Below is a small trained network, with its code and all its weights. Each question gives an input and a target symbol and asks what happens when units are switched off, that is, made to give their printed mean instead of their output.

import numpy as np


def w(rows, s, z=0):
    codes = np.array(rows[::2]) - 128.0
    scale = np.full(codes.shape[1], s)
    scale[-1] = z or s
    return codes * scale


def f(y):
    return np.maximum(y, 0)


def softmax(a):
    e = np.exp(a - a.max(-1, keepdims=True))
    return e / e.sum(-1, keepdims=True)


def log_softmax(a):
    a = a - a.max(-1, keepdims=True)
    return a - np.log(np.exp(a).sum(-1, keepdims=True))


def net(x, mask):
    ids = ['αγδηθλπτφ'.index(c) for c in x.split()]
    T = len(ids)
    res = E[ids] + P[:T]
    q, k, v = (res @ M[0].T for M in (Q, K, V))
    z = softmax(np.where(np.tri(T) > 0, q @ k.T / 2**0.5, -1e9)) @ v
    res = res + np.where(mask[0], z, O[0][:, -1]) @ O[0][:, :-1]
    y = f(res @ A[0][:, :-1].T + A[0][:, -1])
    res = res + np.where(mask[1:9], y, B[0][:, -1]) @ B[0][:, :-1]
    return log_softmax(res[-1] @ U[:, :-1].T + U[:, -1])


Q, K, V, O, A, B = {}, {}, {}, {}, {}, {}
E = w([
[64,89,145,128,104,85,190,99,136,172,106],'α',
[63,153,137,11,137,155,148,40,113,153,184],'γ',
[131,183,181,155,111,64,128,181,120,152,178],'δ',
[46,74,158,115,4,191,66,101,119,118,167],'η',
[172,162,131,138,73,57,112,121,160,155,126],'θ',
[188,108,134,42,124,182,121,168,128,131,106],'λ',
[152,115,104,111,144,97,67,130,106,129,156],'π',
[129,144,120,136,160,190,132,119,106,206,72],'τ',
[134,164,90,134,127,114,159,99,66,102,178],'φ',
],0.022)
P = w([
[58,79,175,92,84,39,150,148,114,113,10],'0',
[79,91,166,67,76,70,114,129,52,169,100],'1',
[84,122,140,65,83,76,108,134,70,173,115],'2',
[111,131,139,78,98,96,122,129,76,170,127],'3',
[120,145,116,84,109,101,125,142,90,175,138],'4',
[153,135,116,102,125,118,128,125,72,183,131],'5',
[162,156,98,111,138,124,128,130,93,182,146],'6',
[180,168,86,119,152,136,134,133,99,184,152],'7',
[190,183,66,127,173,147,128,140,114,184,155],'8',
[212,183,60,145,181,159,131,126,110,187,172],'9',
[232,196,52,155,198,174,129,122,115,184,170],'10',
],0.011)
Q[0] = w([
[127,120,137,221,104,100,145,151,165,115,77],'h1',
[86,70,159,171,137,181,95,103,212,5,128],'h1',
],0.016)
K[0] = w([
[43,161,212,161,221,142,147,160,113,185,114],'h1',
[11,75,210,107,42,113,118,128,136,128,111],'h1',
],0.011)
V[0] = w([
[175,119,116,46,137,179,131,69,211,201,80],'h1',
[253,148,213,122,28,59,99,167,189,176,118],'h1',
],0.0069)
O[0] = w([
[35,157,151,79,72,85,61,152,38,42,115,76],'h1',
[63,134,148,214,249,229,102,69,113,82,130,255],'h1',
],0.011,0.0012)
A[0] = w([
[129,169,122,118,25,47,152,153,129,124,161,137],'n1',
[173,123,201,161,147,59,22,170,170,112,74,189],'n2',
[163,91,107,30,64,111,100,197,128,85,128,39],'n3',
[159,120,117,179,94,96,180,193,160,205,90,51],'n4',
[147,123,118,159,136,105,71,171,100,160,178,196],'n5',
[57,183,54,163,95,115,115,63,65,139,152,73],'n6',
[204,74,130,158,152,160,177,138,254,163,170,2],'n7',
[57,146,132,207,174,141,132,93,78,46,158,19],'n8',
],0.0087,0.0037)
B[0] = w([
[132,147,113,102,157,248,84,163,128,190,43,245],'n1',
[146,110,38,134,172,83,195,103,2,197,145,168],'n2',
[101,47,196,110,193,77,92,116,186,84,228,188],'n3',
[177,104,133,74,132,122,116,14,148,98,164,197],'n4',
[58,108,32,147,101,117,176,94,224,62,99,208],'n5',
[132,147,205,250,139,78,151,176,122,119,126,204],'n6',
[76,65,217,206,91,144,164,228,68,99,110,194],'n7',
[243,142,173,60,50,104,113,123,209,147,109,198],'n8',
],0.0078,0.011)
U = w([
[88,121,141,102,92,136,167,116,205,85,37,74],'α',
[171,60,177,84,149,134,84,170,127,81,139,127],'γ',
[135,64,191,183,147,118,161,183,137,135,157,27],'δ',
[91,72,151,192,22,175,91,146,167,131,163,128],'η',
[159,128,165,150,140,143,63,91,209,151,100,50],'θ',
[157,147,179,123,21,2,142,159,139,119,190,80],'λ',
[75,119,112,163,175,20,135,43,130,156,222,252],'π',
[108,172,142,156,118,178,69,197,64,196,37,139],'τ',
[222,116,122,60,61,188,133,155,127,201,107,175],'φ',
],0.0068,0.0037)

Each question gives the input, a string of symbols that net reads in full, and the target symbol t.
The units are the heads (2 rows each of Q, K, V and O) and the neurons (one row each of A and B). Each row of codes is followed by its name. A weight is (code - 128) times the scale printed after its matrix; where a second scale follows, it is the last column's (O, A, B and U).
mask holds one flag per unit, heads first, then neurons. A switched-off unit (its flag False) gives its mean, the last column of its rows in O or B, instead of its output. The means were averaged over made-up inputs and are rounded, as every weight is.
A unit's drop is (log p(t) with every unit on - log p(t) with that unit switched off) / (log p(t) with every unit on - log p(t) with every unit switched off).
The circuit of an input: a set's keep is (log p(t) with only the set's units on - log p(t) with every unit switched off) / (log p(t) with every unit on - log p(t) with every unit switched off). Starting from all 9 units, units are removed one at a time, each time the one whose removal leaves the highest keep (on an exact tie, the one counted first), for as long as the keep stays at least 0.8.
circuit, biggest first: the units of the circuit, biggest drop first
unit that matters most: the unit with the biggest drop
k most important neurons: the k neurons with the biggest drops, biggest first
drop when u is switched off: that unit's drop, to one decimal
input δ φ φ π δ λ η θ α, target θ: 2 most important neurons	(n8 n7)
input θ δ τ η δ δ λ λ τ δ, target τ: unit that matters most	n1
input η φ δ δ δ φ τ λ φ δ, target φ: circuit, biggest first	(h1 n1)
input τ θ π θ, target π: circuit, biggest first	(h1 n1 n2)
input γ δ φ δ φ θ λ π δ λ δ, target λ: 2 most important neurons	(n8 n6)
input γ α η τ λ γ, target λ: circuit, biggest first	(h1 n8 n6)
input γ τ τ δ θ, target τ: circuit, biggest first	(h1 n1 n4)
input θ θ λ π δ θ δ, target θ: 2 most important neurons	(n8 n7)
input π π α, target π: circuit, biggest first	(h1 n1)
input δ η π α, target π: circuit, biggest first	(n1 h1)
input δ φ γ τ τ α, target τ: circuit, biggest first	(n1 h1)
input δ δ δ φ γ δ δ γ φ π α, target φ: circuit, biggest first	(h1 n6)
input γ λ δ φ θ φ δ, target φ: circuit, biggest first	(n1 h1)
input δ η τ γ η φ φ δ γ δ φ, target φ: circuit, biggest first	(h1)
input δ τ τ π τ θ π η δ γ δ, target δ: circuit, biggest first	(h1 n7)
input τ α π η λ δ τ θ, target τ: circuit, biggest first	(n1 h1)
input η θ α δ α, target δ: 4 most important neurons	(n7 n1 n5 n4)
input φ η λ λ, target γ: drop when n1 is switched off	0.1
input η δ δ θ α, target θ: drop when h1 is switched off	0.9
input γ λ φ φ τ, target φ: drop when n6 is switched off	0.2
input φ π θ δ, target π: most important neuron	(n8)
